Here is a tiny trained network, its code and every weight. The questions are about switching its units off for an input and a class, where a switched-off unit gives its printed mean instead of its output.

import numpy as np


def w(rows, s, z=0):
    codes = np.array(rows[::2]) - 128.0
    scale = np.full(codes.shape[1], s)
    scale[-1] = z or s
    return codes * scale


def f(y):
    return y / 2 * (1 + np.tanh(0.7978845608 * (y + 0.044715 * y**3)))


def log_softmax(a):
    a = a - a.max(-1, keepdims=True)
    return a - np.log(np.exp(a).sum(-1, keepdims=True))


def net(x, mask):
    res = np.array(x, float).reshape(1, 7) / 4 @ E
    y = f(res @ A[0][:, :-1].T + A[0][:, -1])
    res = res + np.where(mask, y, B[0][:, -1]) @ B[0][:, :-1]
    return log_softmax(res[-1] @ U[:, :-1].T + U[:, -1])


A, B = {}, {}
E = w([
[220,58,42],'x0',
[132,136,130],'x1',
[131,124,129],'x2',
[139,143,126],'x3',
[126,135,127],'x4',
[192,116,224],'x5',
[255,146,200],'x6',
],0.0094)
A[0] = w([
[6,105,162,161],'n0',
[94,131,61,72],'n1',
[82,109,100,23],'n2',
[114,148,164,88],'n3',
[177,124,35,7],'n4',
[149,102,63,59],'n5',
[149,92,47,133],'n6',
[118,101,89,63],'n7',
[204,175,119,237],'n8',
[134,96,58,2],'n9',
[131,74,117,30],'n10',
],0.013,0.005)
B[0] = w([
[71,198,106,254],'n0',
[184,176,44,193],'n1',
[125,190,109,159],'n2',
[155,254,117,148],'n3',
[191,133,206,194],'n4',
[192,131,82,180],'n5',
[219,113,77,221],'n6',
[161,152,50,153],'n7',
[80,55,142,224],'n8',
[191,138,123,173],'n9',
[114,106,90,133],'n10',
],0.0097,0.0091)
U = w([
[84,212,93,55],'0',
[208,204,99,89],'1',
[27,184,214,12],'2',
[157,86,72,231],'3',
[75,176,175,253],'4',
[225,124,140,33],'5',
[132,177,248,191],'6',
[174,84,181,171],'7',
],0.011,0.0052)

Each question gives the input, the list of numbers given to net, and the class t.
The units are the neurons (one row each of A and B). Each row of codes is followed by its name. A weight is (code - 128) times the scale printed after its matrix; where a second scale follows, it is the last column's (A, B and U).
mask holds one flag per neuron, in row order. A switched-off neuron (its flag False) gives its mean, the last column of its row in B, instead of its output. The means were averaged over made-up inputs and are rounded, as every weight is.
A unit's drop is (log p(t) with every unit on - log p(t) with that unit switched off) / (log p(t) with every unit on - log p(t) with every unit switched off).
The circuit of an input: a set's keep is (log p(t) with only the set's units on - log p(t) with every unit switched off) / (log p(t) with every unit on - log p(t) with every unit switched off). Starting from all 11 units, units are removed one at a time, each time the one whose removal leaves the highest keep (on an exact tie, the one counted first), for as long as the keep stays at least 0.8.
units of the circuit, in order: the units of the circuit, biggest drop first
most important unit: the unit with the biggest drop
top k neurons: the k neurons with the biggest drops, biggest first
drop when u is switched off: that unit's drop, to one decimal
input [7,3,-2,-3,2,3,4], class 7: top 2 neurons	n8, n1
input [3,3,7,-4,-2,-1,-6], class 1: units of the circuit, in order	n8, n1, n6
input [-1,6,-8,-1,-7,8,-8], class 2: units of the circuit, in order	n6, n1, n0
input [8,6,6,-1,1,-6,5], class 5: units of the circuit, in order	n4, n0
input [-4,-8,-4,7,3,0,7], class 4: units of the circuit, in order	n6, n8
input [8,-4,-2,-1,5,-6,0], class 1: most important unit	n1
input [-6,-1,-4,-4,5,8,0], class 2: units of the circuit, in order	n6, n4, n0
input [-2,2,1,-7,-5,-4,1], class 4: units of the circuit, in order	n6, n5
input [3,2,4,3,3,-6,4], class 5: top 3 neurons	n4, n0, n6
input [2,4,-8,-1,5,6,1], class 7: top 2 neurons	n0, n8
input [7,-7,-2,2,2,-7,8], class 5: top 2 neurons	n4, n6
input [-2,8,-2,8,-1,8,-3], class 2: top 2 neurons	n6, n4
input [-5,5,4,5,6,-6,5], class 4: top 2 neurons	n4, n6
input [2,8,2,6,5,8,8], class 7: units of the circuit, in order	n8
input [-3,-3,5,2,5,-7,8], class 4: top 2 neurons	n6, n4
input [-3,0,2,8,7,2,-1], class 2: top 2 neurons	n6, n1
input [5,0,-1,-6,8,-7,2], class 5: top 2 neurons	n4, n0
input [-1,5,0,4,6,1,-1], class 2: drop when n1 is switched off	0.2
input [-3,2,6,-7,3,-2,8], class 4: drop when n4 is switched off	0.4
input [8,1,-5,8,-5,-7,4], class 5: drop when n4 is switched off	0.5
input [1,-7,8,-4,0,5,8], class 7: drop when n8 is switched off	0.3
input [-2,3,-6,-4,2,1,2], class 6: most important unit	n0
input [-8,2,-2,2,-3,7,-1], class 2: top 2 neurons	n0, n6
input [-6,8,-4,2,7,2,-5], class 2: top 2 neurons	n6, n1
